Below are the code and all the weights of a small trained network. Each question names an input and a class and asks about switching units off, where a switched-off unit gives its printed mean instead of its output.

import numpy as np


def w(rows, s, z=0):
    codes = np.array(rows[::2]) - 128.0
    scale = np.full(codes.shape[1], s)
    scale[-1] = z or s
    return codes * scale


def norm(h):
    return h / np.sqrt((h * h).mean(-1, keepdims=True) + 1e-5)


def f(y):
    return y / 2 * (1 + np.tanh(0.7978845608 * (y + 0.044715 * y**3)))


def log_softmax(a):
    a = a - a.max(-1, keepdims=True)
    return a - np.log(np.exp(a).sum(-1, keepdims=True))


def net(x, mask):
    res = np.array(x, float).reshape(1, 6) / 4 @ E
    u = 0
    for l in range(4):
        y = f(norm(res) @ A[l][:, :-1].T + A[l][:, -1])
        res = res + np.where(mask[u : u + 6], y, B[l][:, -1]) @ B[l][:, :-1]
        u += 6
    return log_softmax(norm(res)[-1] @ U[:, :-1].T + U[:, -1])


A, B = {}, {}
E = w([
[5,253,235],'x0',
[154,150,101],'x1',
[139,132,117],'x2',
[54,125,61],'x3',
[189,159,67],'x4',
[111,113,148],'x5',
],0.0065)
A[0] = w([
[150,39,186,94],'0.n0',
[63,254,113,249],'0.n1',
[161,135,122,114],'0.n2',
[124,179,82,160],'0.n3',
[212,161,147,211],'0.n4',
[173,124,64,49],'0.n5',
],0.012,0.0022)
B[0] = w([
[161,31,111,173],'0.n0',
[124,86,172,254],'0.n1',
[114,68,253,137],'0.n2',
[2,84,174,152],'0.n3',
[156,23,177,194],'0.n4',
[211,145,138,173],'0.n5',
],0.0051,0.0065)
A[1] = w([
[136,81,7,243],'1.n0',
[164,178,40,249],'1.n1',
[141,8,113,88],'1.n2',
[164,172,134,162],'1.n3',
[124,130,153,110],'1.n4',
[175,119,111,136],'1.n5',
],0.011,0.0022)
B[1] = w([
[160,255,130,254],'1.n0',
[94,165,173,164],'1.n1',
[131,121,119,253],'1.n2',
[175,52,163,127],'1.n3',
[131,170,174,139],'1.n4',
[26,201,182,162],'1.n5',
],0.0096,0.0051)
A[2] = w([
[108,217,165,11],'2.n0',
[137,136,176,207],'2.n1',
[9,101,157,31],'2.n2',
[69,90,160,42],'2.n3',
[114,90,69,214],'2.n4',
[120,209,141,17],'2.n5',
],0.013,0.0013)
B[2] = w([
[236,127,92,225],'2.n0',
[93,136,234,198],'2.n1',
[92,130,64,253],'2.n2',
[189,189,161,191],'2.n3',
[173,225,24,124],'2.n4',
[110,89,2,195],'2.n5',
],0.0077,0.0051)
A[3] = w([
[216,101,194,202],'3.n0',
[182,38,124,183],'3.n1',
[187,246,178,226],'3.n2',
[2,168,96,37],'3.n3',
[111,124,160,6],'3.n4',
[203,99,103,199],'3.n5',
],0.009,0.002)
B[3] = w([
[70,97,14,242],'3.n0',
[112,28,3,173],'3.n1',
[178,12,215,254],'3.n2',
[38,91,5,189],'3.n3',
[247,149,122,120],'3.n4',
[10,115,134,186],'3.n5',
],0.0056,0.005)
U = w([
[106,66,67,252],'0',
[125,147,245,110],'1',
[230,63,110,105],'2',
[155,97,231,73],'3',
[187,194,39,88],'4',
[68,214,126,115],'5',
[213,211,70,69],'6',
],0.013,0.0043)

Each question gives the input, the list of numbers given to net, and the class t.
The units are the neurons (one row each of A and B). Each row of codes is followed by its name. A weight is (code - 128) times the scale printed after its matrix; where a second scale follows, it is the last column's (A, B and U).
mask holds one flag per neuron, layer by layer. A switched-off neuron (its flag False) gives its mean, the last column of its row in B, instead of its output. The means were averaged over made-up inputs and are rounded, as every weight is.
A unit's drop is (log p(t) with every unit on - log p(t) with that unit switched off) / (log p(t) with every unit on - log p(t) with every unit switched off).
The circuit of an input: a set's keep is (log p(t) with only the set's units on - log p(t) with every unit switched off) / (log p(t) with every unit on - log p(t) with every unit switched off). Starting from the 12 units with the biggest drops (on a tie, the unit counted first), units are removed one at a time, each time the one whose removal leaves the highest keep (on an exact tie, the one counted first), for as long as the keep stays at least 0.8.
circuit, biggest first: the units of the circuit, biggest drop first
top k neurons: the k neurons with the biggest drops, biggest first
top k neurons in layer l: the k neurons of layer l with the biggest drops, biggest first
drop of u: that unit's drop, to one decimal
input [-4,2,1,2,8,5], class 6: circuit, biggest first : (1.n0)
input [7,8,7,3,3,-1], class 0: top 4 neurons : (1.n0, 3.n3, 0.n3, 0.n1)
input [8,6,-3,7,2,4], class 0: circuit, biggest first : (3.n3, 1.n0)
input [-5,0,-7,-7,-8,6], class 0: circuit, biggest first : (3.n1, 3.n0)
input [0,-8,2,-3,-6,5], class 0: top 3 neurons in layer 1 : (1.n0, 1.n5, 1.n1)
input [-8,-6,-8,1,8,0], class 6: top 2 neurons : (1.n0, 0.n1)
input [0,5,-4,-7,-4,1], class 0: top 2 neurons : (1.n0, 0.n0)
input [1,4,-2,0,-2,-1], class 1: top 2 neurons : (1.n0, 0.n1)
input [1,-4,3,0,5,-8], class 3: top 3 neurons : (2.n5, 0.n5, 0.n0)
input [-2,5,5,-4,-3,-4], class 0: top 2 neurons : (0.n4, 3.n0)
input [1,-7,0,-3,7,-4], class 3: top 2 neurons in layer 2 : (2.n5, 2.n0)
input [-3,7,8,-6,-4,-8], class 0: top 2 neurons : (3.n0, 0.n4)
input [-7,0,4,1,3,-3], class 6: top 3 neurons : (1.n0, 0.n1, 1.n5)
input [5,1,-5,3,2,-3], class 0: top 3 neurons : (2.n2, 3.n3, 1.n0)
input [-2,3,-6,8,6,8], class 6: top neuron in layer 1 : (1.n0)
input [1,4,-2,-5,8,6], class 3: top 2 neurons : (2.n5, 1.n5)
input [-3,7,-5,-5,0,4], class 0: top 2 neurons in layer 3 : (3.n0, 3.n1)
input [-2,2,-4,8,-8,4], class 4: top 2 neurons in layer 2 : (2.n4, 2.n1)
input [0,1,5,2,-5,-2], class 4: top 3 neurons in layer 1 : (1.n5, 1.n1, 1.n0)
input [-6,-2,8,4,-4,1], class 4: top neuron : (2.n5)
input [0,-1,-5,8,2,3], class 6: drop of 2.n0 : 0.1
input [-7,3,4,6,5,-5], class 6: drop of 2.n5 : -0.1
input [-8,3,-5,7,3,-7], class 6: drop of 1.n0 : 0.2
input [-2,-2,-4,3,0,5], class 4: drop of 2.n5 : 0.2
